Below is a small trained network, with its code and all its weights. Each question gives an input and a target symbol and asks what happens when units are switched off, that is, made to give their printed mean instead of their output.

import numpy as np


def w(rows, s, z=0):
    codes = np.array(rows[::2]) - 128.0
    scale = np.full(codes.shape[1], s)
    scale[-1] = z or s
    return codes * scale


def f(y):
    return y / 2 * (1 + np.tanh(0.7978845608 * (y + 0.044715 * y**3)))


def softmax(a):
    e = np.exp(a - a.max(-1, keepdims=True))
    return e / e.sum(-1, keepdims=True)


def log_softmax(a):
    a = a - a.max(-1, keepdims=True)
    return a - np.log(np.exp(a).sum(-1, keepdims=True))


def net(x, mask):
    ids = ['Δαβεημσφ'.index(c) for c in x.split()]
    T = len(ids)
    res = E[ids] + P[:T]
    u = 0
    for l in range(2):
        r = res
        for j in range(2):
            rows = slice(2 * j, 2 * j + 2)
            q, k, v = (r @ M[l][rows].T for M in (Q, K, V))
            z = softmax(np.where(np.tri(T) > 0, q @ k.T / 2**0.5, -1e9)) @ v
            o = O[l][rows]
            res = res + np.where(mask[u + j], z, o[:, -1]) @ o[:, :-1]
        u += 2
        y = f(res @ A[l][:, :-1].T + A[l][:, -1])
        res = res + np.where(mask[u : u + 4], y, B[l][:, -1]) @ B[l][:, :-1]
        u += 4
    return log_softmax(res[-1] @ U[:, :-1].T + U[:, -1])


Q, K, V, O, A, B = {}, {}, {}, {}, {}, {}
E = w([
[101,187,73,106,197,53,82,162,151],'Δ',
[143,168,104,103,127,129,74,53,203],'α',
[57,109,88,128,159,194,67,149,137],'β',
[186,99,161,187,166,158,71,45,86],'ε',
[157,177,105,161,27,120,88,51,62],'η',
[111,146,29,163,173,186,202,166,145],'μ',
[4,70,174,140,153,108,153,123,79],'σ',
[98,169,198,134,134,221,84,144,33],'φ',
],0.012)
P = w([
[108,62,161,203,75,196,96,225,254],'0',
[118,73,113,159,104,194,81,173,201],'1',
[111,103,101,152,129,176,102,144,180],'2',
[101,129,99,158,146,150,132,132,160],'3',
[94,159,96,150,158,132,154,121,137],'4',
[89,183,89,147,170,117,186,117,113],'5',
[81,197,85,126,183,96,221,108,91],'6',
[75,202,72,91,194,77,248,96,62],'7',
],0.0074)
Q[0] = w([
[248,163,231,126,101,165,130,33,77],'0.h0',
[234,197,4,118,99,99,130,160,180],'0.h0',
[125,111,131,138,128,135,142,139,116],'0.h1',
[79,169,131,178,155,137,124,84,139],'0.h1',
],0.024)
K[0] = w([
[255,127,216,146,72,120,152,58,78],'0.h0',
[208,192,45,99,74,63,148,110,237],'0.h0',
[135,138,132,114,119,125,111,135,145],'0.h1',
[91,175,108,144,161,131,126,72,108],'0.h1',
],0.022)
V[0] = w([
[106,159,102,109,146,117,158,108,88],'0.h0',
[49,238,89,98,182,42,206,54,18],'0.h0',
[135,123,87,2,173,129,156,60,37],'0.h1',
[104,111,217,80,222,200,127,198,222],'0.h1',
],0.0078)
O[0] = w([
[117,108,121,130,122,150,107,128,129,138],'0.h0',
[77,67,110,147,104,180,58,140,151,140],'0.h0',
[181,179,198,106,137,57,132,104,155,5],'0.h1',
[62,181,156,255,94,122,148,155,146,27],'0.h1',
],0.0064,0.0029)
A[0] = w([
[123,194,118,137,124,55,175,60,71,9],'0.n0',
[121,249,87,102,161,72,165,93,42,70],'0.n1',
[121,143,157,146,134,107,175,157,150,13],'0.n2',
[86,183,117,120,158,81,165,108,31,213],'0.n3',
],0.013,0.0013)
B[0] = w([
[24,154,68,141,114,171,108,232,91,185],'0.n0',
[17,145,117,160,223,44,254,115,94,255],'0.n1',
[232,87,99,66,106,148,164,189,144,138],'0.n2',
[190,250,81,141,161,93,133,74,179,229],'0.n3',
],0.007,0.0035)
Q[1] = w([
[165,143,123,99,66,67,127,147,79],'1.h0',
[111,128,55,138,57,121,102,93,53],'1.h0',
[127,119,217,124,254,126,166,140,217],'1.h1',
[144,162,84,147,153,137,76,41,168],'1.h1',
],0.021)
K[1] = w([
[173,116,163,77,110,93,167,173,124],'1.h0',
[128,111,131,38,197,151,123,127,104],'1.h0',
[107,148,112,253,60,103,102,104,151],'1.h1',
[100,126,95,114,168,151,72,62,116],'1.h1',
],0.025)
V[1] = w([
[146,100,83,136,128,36,87,158,186],'1.h0',
[95,62,175,145,110,114,180,100,149],'1.h0',
[136,81,92,186,116,75,105,176,43],'1.h1',
[170,95,148,170,252,156,96,127,133],'1.h1',
],0.018)
O[1] = w([
[161,167,125,254,149,120,92,96,94,4],'1.h0',
[77,83,155,126,74,115,123,39,92,1],'1.h0',
[146,58,108,108,172,138,86,141,32,139],'1.h1',
[109,112,225,157,240,182,173,123,148,126],'1.h1',
],0.009,0.005)
A[1] = w([
[146,41,148,128,109,148,30,162,233,225],'1.n0',
[181,140,123,102,192,90,202,97,112,67],'1.n1',
[185,126,178,121,116,50,139,106,123,25],'1.n2',
[163,108,180,141,80,239,7,124,176,255],'1.n3',
],0.013,0.0022)
B[1] = w([
[107,123,124,206,113,100,103,117,144,207],'1.n0',
[145,102,139,127,106,145,100,122,140,254],'1.n1',
[98,114,255,144,61,77,58,230,131,115],'1.n2',
[124,106,175,113,57,134,108,160,166,221],'1.n3',
],0.02,0.0067)
U = w([
[164,187,182,229,179,79,38,130,59,74],'Δ',
[194,213,155,173,73,75,199,3,195,89],'α',
[85,56,94,226,36,246,91,153,164,174],'β',
[228,54,211,150,136,138,141,59,123,71],'ε',
[227,127,93,69,79,81,44,99,92,107],'η',
[151,175,38,99,224,214,203,48,114,254],'μ',
[59,79,183,156,92,59,187,42,38,88],'σ',
[98,154,213,6,132,75,149,218,149,55],'φ',
],0.004,0.0051)

Each question gives the input, a string of symbols that net reads in full, and the target symbol t.
The units are the heads (2 rows each of Q, K, V and O) and the neurons (one row each of A and B). Each row of codes is followed by its name. A weight is (code - 128) times the scale printed after its matrix; where a second scale follows, it is the last column's (O, A, B and U).
mask holds one flag per unit, layer by layer, with each layer's heads first. A switched-off unit (its flag False) gives its mean, the last column of its rows in O or B, instead of its output. The means were averaged over made-up inputs and are rounded, as every weight is.
A unit's drop is (log p(t) with every unit on - log p(t) with that unit switched off) / (log p(t) with every unit on - log p(t) with every unit switched off).
The circuit of an input: a set's keep is (log p(t) with only the set's units on - log p(t) with every unit switched off) / (log p(t) with every unit on - log p(t) with every unit switched off). Starting from all 12 units, units are removed one at a time, each time the one whose removal leaves the highest keep (on an exact tie, the one counted first), for as long as the keep stays at least 0.8.
units of the circuit, in order: the units of the circuit, biggest drop first
unit that matters most: the unit with the biggest drop
k most important neurons: the k neurons with the biggest drops, biggest first
top k neurons in layer l: the k neurons of layer l with the biggest drops, biggest first
which heads matter: for each layer, one digit per head in row order, 1 if its drop is at least 0.15 and else 0, layers parted by /
drop of u: that unit's drop, to one decimal
input α φ β α β η σ Δ, target β: 3 most important neurons	[0.n1, 1.n0, 0.n3]
input ε α ε, target μ: units of the circuit, in order	[0.h0, 1.n3]
input φ Δ η η β η φ β, target η: top 2 neurons in layer 0	[0.n3, 0.n0]
input β σ μ η η, target μ: units of the circuit, in order	[1.n3]
input ε α η μ σ μ η Δ, target β: top 3 neurons in layer 0	[0.n1, 0.n3, 0.n0]
input Δ β Δ β, target μ: top 2 neurons in layer 1	[1.n3, 1.n0]
input σ Δ Δ σ, target Δ: units of the circuit, in order	[1.h0, 0.h0]
input η ε α, target α: units of the circuit, in order	[0.h0, 1.h1]
input α σ β σ, target μ: which heads matter	00 / 00
input ε β α μ α β, target α: 3 most important neurons	[0.n3, 0.n2, 1.n1]
input η η σ, target σ: which heads matter	11 / 10
input ε β η ε η β ε α, target β: top 2 neurons in layer 1	[1.n0, 1.n3]
input η ε α φ φ, target φ: units of the circuit, in order	[0.h0, 1.h0]
input α η α, target μ: which heads matter	10 / 00
input η β φ σ, target σ: units of the circuit, in order	[0.h0, 1.h0]
input α β α, target μ: 2 most important neurons	[1.n3, 1.n0]
input η φ μ η ε η μ, target η: which heads matter	00 / 01
input φ η σ η, target σ: units of the circuit, in order	[1.h0]
input β α η φ η, target φ: which heads matter	01 / 10
input σ Δ φ η φ η σ, target μ: unit that matters most	0.n0
input φ η η α ε η, target μ: 2 most important neurons	[1.n3, 0.n0]
input φ η μ φ, target μ: top 3 neurons in layer 1	[1.n3, 1.n0, 1.n2]
input ε φ ε φ, target μ: top 2 neurons in layer 0	[0.n3, 0.n0]
input φ μ β η ε φ α, target β: drop of 1.h0	0.1
input η Δ ε η, target Δ: drop of 0.n1	0.0
input η η φ, target φ: drop of 1.h0	0.2
input η φ ε σ α σ η, target φ: drop of 0.h1	0.2
